The symbols move the states like this.
$: s648->s757, s481->s707, s956->s546, s794->s974, s467->s432, s99->s822, s98->s280, s109->s12, s449->s559, s748->s917, s301->s99, s567->s888, s908->s744, s837->s586, s627->s109, s659->s94, s119->s350, s27->s565, s989->s242, s226->s20, s700->s927, s350->s203, s595->s481, s819->s743, s744->s795, s901->s424, s255->s302, s974->s28, s957->s837, s689->s218, s262->s553, s559->s43, s4->s748, s131->s648, s482->s567, s280->s551, s565->s465, s94->s523, s20->s102, s608->s819, s553->s377, s546->s23, s242->s625, s424->s881, s432->s184, s302->s3, s793->s700, s218->s511
~: s648->s350, s481->s424, s3->s743, s956->s595, s794->s627, s467->s449, s99->s94, s98->s794, s23->s707, s109->s280, s449->s226, s586->s927, s748->s218, s301->s659, s102->s184, s567->s302, s908->s131, s837->s700, s184->s43, s822->s523, s627->s98, s659->s262, s119->s908, s27->s4, s989->s957, s523->s377, s511->s465, s226->s467, s917->s511, s700->s242, s350->s744, s888->s3, s743->s888, s595->s901, s757->s203, s819->s567, s744->s648, s12->s551, s28->s12, s901->s956, s255->s608, s795->s757, s974->s109, s957->s793, s689->s27, s262->s301, s559->s20, s4->s689, s377->s822, s131->s119, s465->s917, s551->s28, s482->s255, s625->s586, s43->s102, s280->s974, s565->s748, s94->s553, s20->s432, s707->s881, s608->s482, s553->s99, s546->s481, s242->s837, s424->s546, s927->s625, s432->s559, s881->s23, s302->s819, s203->s795, s793->s989, s218->s565
*: s648->s242, s794->s131, s467->s482, s99->s432, s98->s908, s109->s350, s449->s255, s586->s23, s748->s94, s301->s467, s102->s743, s908->s793, s837->s546, s184->s888, s822->s184, s627->s119, s659->s449, s119->s957, s27->s301, s989->s901, s523->s43, s511->s377, s226->s608, s917->s523, s700->s481, s350->s837, s757->s625, s744->s700, s12->s203, s28->s757, s795->s927, s974->s648, s957->s956, s689->s262, s262->s226, s559->s302, s4->s659, s377->s102, s131->s989, s465->s822, s551->s795, s625->s881, s43->s3, s280->s744, s565->s99, s94->s559, s20->s819, s553->s20, s242->s424, s927->s707, s432->s567, s203->s586, s793->s595, s218->s553
@: s648->s748, s481->s432, s3->s625, s956->s226, s467->s908, s99->s280, s23->s102, s449->s131, s586->s377, s301->s98, s102->s203, s567->s700, s908->s27, s837->s553, s184->s795, s822->s551, s659->s794, s119->s689, s989->s659, s523->s28, s226->s119, s700->s99, s350->s218, s888->s927, s743->s586, s595->s467, s757->s917, s819->s837, s744->s565, s901->s449, s255->s989, s795->s465, s957->s262, s262->s627, s559->s648, s377->s12, s131->s4, s482->s793, s625->s523, s43->s757, s94->s974, s20->s350, s707->s184, s608->s957, s553->s109, s546->s20, s242->s94, s424->s559, s927->s822, s432->s744, s881->s43, s302->s242, s203->s511, s793->s301
^: s648->s744, s481->s546, s3->s888, s956->s901, s794->s98, s467->s226, s99->s553, s98->s627, s23->s881, s109->s974, s449->s467, s586->s625, s748->s565, s301->s262, s102->s43, s567->s819, s908->s119, s837->s242, s184->s102, s822->s377, s627->s794, s659->s301, s119->s131, s27->s689, s989->s793, s523->s822, s511->s917, s226->s449, s917->s465, s700->s837, s350->s648, s888->s743, s743->s3, s595->s956, s757->s795, s819->s302, s744->s350, s12->s28, s28->s551, s901->s595, s255->s482, s795->s203, s974->s280, s957->s989, s689->s4, s262->s659, s559->s432, s4->s27, s377->s523, s131->s908, s465->s511, s551->s12, s482->s608, s625->s927, s43->s184, s280->s109, s565->s218, s94->s99, s20->s559, s707->s23, s608->s255, s553->s94, s546->s424, s242->s700, s424->s481, s927->s586, s432->s20, s881->s707, s302->s567, s203->s757, s793->s957, s218->s748
!: s648->s131, s481->s595, s3->s302, s99->s301, s23->s546, s109->s627, s586->s837, s748->s4, s102->s20, s567->s482, s837->s957, s184->s432, s822->s99, s523->s94, s511->s218, s917->s748, s700->s793, s350->s119, s888->s567, s743->s819, s757->s648, s819->s608, s744->s908, s12->s109, s28->s974, s795->s744, s974->s794, s559->s449, s377->s553, s465->s565, s551->s280, s625->s242, s43->s559, s280->s98, s565->s27, s94->s659, s20->s226, s707->s481, s553->s262, s546->s956, s242->s989, s424->s901, s927->s700, s432->s467, s881->s424, s302->s255, s203->s350, s218->s689

The rows follow the links: the fewer symbols apart two states are, the more alike their rows tend to be.

Here are some states, each with a row of numbers. One shown again gets a slightly different row.
s119
(-8, -23, 61, 12, -28, 24, -38, 24, 90, -4, -11, -30, -36, -31, 14, -8, 69, -20, -16, -40, -33, -20, 11, -20, -58, -5, -18, -27, 9, 4, 39, -12, 69, -45, -54, 39, -7, -6, -39, -12, -91, 45, -37, 2, 47)
s511
(-12, -48, 32, 27, -1, 7, 30, 42, -27, 22, 6, -78, -13, 28, 75, 54, 21, -7, 4, -18, 4, -24, -3, -89, 53, 5, 19, -75, 2, -2, 44, -11, -57, 39, -55, -2, -44, -23, 16, -4, 46, 19, -9, -9, -1)
s707
(43, -41, -22, -1, -1, 2, 20, -60, -97, 28, 22, 9, 7, 32, -82, 10, 32, -10, 3, -42, -6, 0, -6, 78, 58, -10, 21, 60, 5, -52, -6, 8, -41, 41, -34, 10, 27, 1, 16, 47, 37, 21, -7, -4, 7)
s837
(-9, 22, 68, 34, 30, -30, -44, -27, -25, -17, 9, -62, 45, 0, -36, -1, -30, 36, 32, 89, 59, -44, -59, 51, 13, -1, -20, 19, 13, -1, 53, 2, -26, 4, 61, -50, 17, -18, -45, -18, 68, -54, 32, 8, -64)
s27
(32, -9, -8, -4, 5, 9, 37, 30, 85, -30, 28, 38, 2, -30, 62, 21, 22, -17, -22, -20, 14, 7, 72, -82, -46, -29, -3, -60, -13, -48, -3, -21, 47, -33, -46, -1, -45, 16, 34, 47, -36, 28, -46, -13, 8)
s43
(-50, -34, -47, -16, 9, 4, -40, 2, -74, 17, -30, 13, 37, 26, -33, -22, 59, -4, -9, -45, 35, 13, -84, 30, 67, 25, 16, 25, 1, 39, -13, -29, -55, 34, -48, -36, 8, 14, -18, -46, 80, 27, -7, 6, -35)
s242
(-74, 33, -36, -34, 30, -17, -42, -4, -9, -18, -14, 42, 52, 8, -26, -49, -39, 27, 17, 38, 72, 25, -65, 46, -16, 19, -1, 35, 17, 64, -48, 10, -23, 13, 61, -47, 23, 14, -29, -57, 54, -45, 31, -10, -53)
s901
(-40, -24, -22, -25, 12, 26, 26, -27, 26, -19, -36, 42, -2, -34, -86, 14, 35, -16, -25, -35, -1, 13, 89, 90, -56, 30, -8, 68, -3, 52, -6, -19, 54, -41, -65, 1, 55, 23, 28, -34, -33, 37, -38, 19, 3)
s218
(6, -58, 47, 19, 1, -17, 29, 56, 51, -27, 8, -49, 5, -1, 89, 57, 36, 22, 30, -24, 7, -18, 49, -90, -2, 0, -7, -67, -9, 3, 43, 23, -3, -2, -52, 7, -36, -20, 30, -14, 1, 33, -48, -12, 0)
s109
(1, 16, 45, 25, 9, -10, 25, 59, 42, -13, -4, -56, 13, 12, 79, 55, -73, 16, 19, 56, 3, -24, 44, -89, 5, 11, -3, -81, 1, 4, 31, 13, -14, -2, 49, -13, -61, -24, 29, -9, 1, -39, 6, -11, -5)
s12
(-15, 34, 27, 21, 10, 9, 31, 55, -12, 23, -1, -55, 9, 32, 71, 59, -63, -8, 4, 51, -2, -17, -23, -92, 48, -7, 15, -77, -18, 15, 33, 3, -39, 36, 46, -5, -49, -13, 10, 9, 28, -43, 43, -2, 6)
s819
(-14, 24, 50, 17, -4, -16, 25, -66, -52, -18, 21, -54, 9, 4, -79, 50, -54, 25, 16, 68, 3, -18, 44, 82, -4, 4, -15, 72, -28, 13, 17, 12, -15, 3, 38, -3, 58, -24, 11, -2, -2, -33, 29, 13, -6)
s553
(0, 26, 53, 17, -28, -21, -31, 23, 25, -6, 11, -59, -46, 4, 27, 11, -43, 24, 31, 72, -55, -30, -56, -39, -10, -6, -9, -43, 13, 4, 46, 50, -30, 4, 54, 45, -12, -28, -33, 2, -55, -39, 27, -9, 72)

Each walk starts at a row. The symbols on each line, taken left to right, move it on to the next state.
Answer with the state's row; about right is enough.
new walk
(-63, 30, -36, -18, -28, -25, -44, 44, 15, -12, -27, 38, -58, 14, 45, -34, -24, 30, 27, 27, -61, 22, -55, -35, 10, 31, -3, -37, 5, 63, -28, 31, -26, 7, 73, 48, -23, 15, -21, -57, -55, -30, 32, -21, 68)
$ @ ~ ! !: (-5, 57, 64, 9, -15, 25, 20, 65, 105, -7, -12, -29, 2, -25, 55, 37, -53, -28, -19, 45, 7, -15, 61, -66, -43, -5, -10, -68, -5, 7, 41, -8, 56, -37, 34, 4, -49, -16, 13, -13, -42, -29, 17, 8, 15)
new walk
(3, 48, 62, 23, -24, 21, -18, 32, 86, -23, -6, -24, -30, -20, 15, 12, -24, -22, -29, 60, -43, -28, 12, -31, -57, 22, -20, -24, 1, -3, 53, 0, 68, -52, 45, 31, -9, -23, -32, 4, -77, -24, 1, 5, 59)
$ ~ @ * ! * ^: (-14, 58, 50, 14, 35, 15, -30, -9, 83, -42, -10, -47, 36, -32, -32, 9, -32, -17, -29, 55, 51, -30, -9, 36, -68, 4, -8, 30, 14, 11, 47, -28, 65, -36, 59, -39, 17, -22, -34, -9, -12, -34, 35, 11, -39)
^ $ @ * ! * @: (-47, 65, -3, -14, 35, 16, -47, -13, 57, -3, -26, 46, 32, -35, -43, -36, -33, -23, -27, 18, 51, 26, 6, 46, -60, 25, -13, 16, 20, 58, -11, -33, 73, -39, 54, -36, 15, 3, 0, -44, 7, -34, 31, 13, -58)
new walk
(-57, -63, -24, -22, -5, -17, 33, -47, -54, -14, -29, 13, 3, -3, -94, 7, 37, 32, 20, -48, -1, 7, 39, 97, 0, 29, -9, 88, -3, 36, -52, 30, -11, 5, -59, 2, 59, 10, 20, -40, 2, 44, -57, -13, -5)
~ @ ~ ^ * ^: (-45, 37, -16, -4, 2, -12, 49, -40, -57, -16, -16, 23, 7, -6, -76, 16, -57, 33, 23, 36, -11, 24, 33, 101, -10, 37, -5, 81, -1, 46, -26, 23, -16, 8, 61, 6, 63, 21, 18, -41, 8, -27, 20, -22, 11)
^ ^ @ ~ ^ ~ $ ^: (-13, 38, 22, 39, 24, -1, -26, -32, -76, 11, -10, -63, 24, 38, -30, -5, -14, -7, -11, 48, 40, -16, -89, 24, 51, 18, 13, 40, 4, 4, 44, 3, -48, 40, 56, -48, 6, -18, -22, -13, 88, -44, 57, -2, -32)
new walk
(-35, 51, -49, 6, -24, 11, -30, 22, -60, 22, -19, 22, -18, 38, 14, -37, -14, 7, 12, 16, -53, 20, -79, -19, 54, 28, 31, -13, -5, 47, -14, 7, -61, 40, 47, 34, -15, 11, -21, -46, -7, -42, 49, -2, 48)
@ * ^ @ ~ * ~: (-2, 26, 45, 46, -19, -4, -27, 28, -60, 27, 5, -67, -43, 34, 35, -7, -38, 5, 1, 53, -50, -38, -99, -23, 42, -7, 14, -34, 16, 2, 36, 1, -44, 43, 51, 40, -13, -19, -30, -10, -2, -44, 56, -2, 46)
* * ^ ! ! $ $: (-39, 42, -31, -5, 7, 5, 48, -30, -100, 24, -17, 15, 0, 29, -67, -2, -51, 11, -10, 46, 9, 9, -4, 73, 32, 14, 17, 70, -8, 34, -13, 5, -56, 43, 44, -7, 39, 0, 31, -21, 48, -40, 48, 2, 7)
new walk
(-56, -41, -41, -3, 12, -10, 33, 65, -15, 28, -32, 3, -6, 31, 71, 14, 24, -2, -2, -52, 8, 14, -4, -95, 44, 32, 11, -63, -15, 42, -12, 3, -56, 37, -55, 12, -46, 23, 25, -49, 35, 19, -3, 2, 0)
~ * ~ ~ @ * * ^ ~: (-43, 30, -32, -9, 28, -2, -22, 8, -91, 40, -19, 9, 28, 28, -24, -50, -22, -4, -8, 19, 37, 8, -81, 21, 56, 28, 15, 18, 9, 34, -20, -11, -52, 41, 60, -30, 21, 21, -20, -49, 62, -27, 57, 0, -54)
~ ! ~ ~ * ~: (-27, -56, 49, 17, -9, -15, 30, -35, -58, -20, 14, -56, 2, -9, -78, 46, 32, 9, 12, -28, -12, -30, 52, 97, -2, -9, -17, 83, 6, -1, 41, 9, -13, -2, -38, 12, 54, -22, 21, -4, 4, 36, -47, -15, 7)
new walk
(-5, -33, 37, 19, 6, -15, 13, -43, -105, 20, 4, -52, 5, 22, -69, 43, 18, -11, -4, -8, -3, -17, -6, 84, 48, 7, 13, 59, -20, 13, 29, -3, -54, 54, -55, -5, 53, -31, 27, 7, 52, 27, -6, -6, -1)
! $ ~ ! ~ ~ ^ $: (-44, -36, -41, -8, -2, 0, 7, -41, -107, 17, -8, -2, 1, 20, -71, 11, 32, 1, -4, -44, -5, 10, -8, 95, 51, 28, 23, 73, -5, 33, -27, 9, -37, 40, -49, 2, 36, 26, 29, -50, 31, 15, -5, 0, -2)
! $ ! ! ~ $ !: (-20, -23, 64, 37, -8, 22, 29, -41, 23, -15, -26, -41, -7, -26, -76, 30, 25, -23, -20, -19, 5, -25, 79, 95, -45, 11, -2, 63, -11, -3, 43, -7, 62, -44, -45, -11, 51, -14, 16, -11, -41, 28, -40, -5, 3)
new walk
(50, 39, -38, 2, -1, -4, 35, -57, -103, 26, 21, 9, 2, 14, -70, -7, -60, 2, -1, 12, 0, -4, -1, 67, 46, -23, 15, 58, -17, -36, -12, 9, -51, 23, 50, 7, 33, 2, 19, 46, 32, -31, 34, -7, 8)
^ ^ ^ @ ^ ~ * @: (32, -41, -45, -4, 30, 18, -27, -39, -85, 25, 26, -10, 27, 29, -16, -28, 62, -4, 4, -41, 42, 12, -85, 29, 43, -19, 12, 24, 14, -27, -24, -1, -51, 35, -44, -40, 11, -2, -22, 45, 74, 27, -7, 1, -41)
! ~ ^ ! @ $ ! ~: (-43, -9, -4, -23, -25, 8, -31, 34, 95, -29, -20, 53, -34, -49, 17, -33, 54, -22, -38, -58, -40, 17, -3, -27, -49, 21, -18, -22, 9, 58, -8, 4, 56, -48, -41, 44, -27, 25, -22, -53, -73, 38, -40, 21, 47)
new walk
(58, 25, -26, -14, -35, -15, -48, -1, 33, -23, 35, 24, -51, 4, 40, -47, -28, 23, 11, 45, -72, 19, -62, -37, 4, -44, -10, -28, 18, -60, -25, 20, -14, -4, 64, 37, -19, 27, -32, 67, -50, -42, 14, -7, 53)
@ $ ~ * * ^: (44, 40, -35, -4, 25, 6, -29, -37, -78, 21, 24, 14, 27, 20, -23, -46, -25, 1, 11, 45, 34, 1, -81, 37, 51, -21, 13, 33, 11, -48, -17, -6, -48, 30, 35, -28, 25, 2, -38, 49, 74, -29, 51, 7, -46)
! ~ ^ ! @ $ ! ~: (-36, 54, -4, -8, -23, 16, -40, 27, 97, -14, -21, 35, -38, -30, 12, -52, -38, -32, -21, 22, -41, 3, 11, -38, -60, 23, -1, -35, 2, 46, -19, 5, 69, -52, 53, 36, -22, 18, -27, -35, -72, -33, 27, 4, 43)
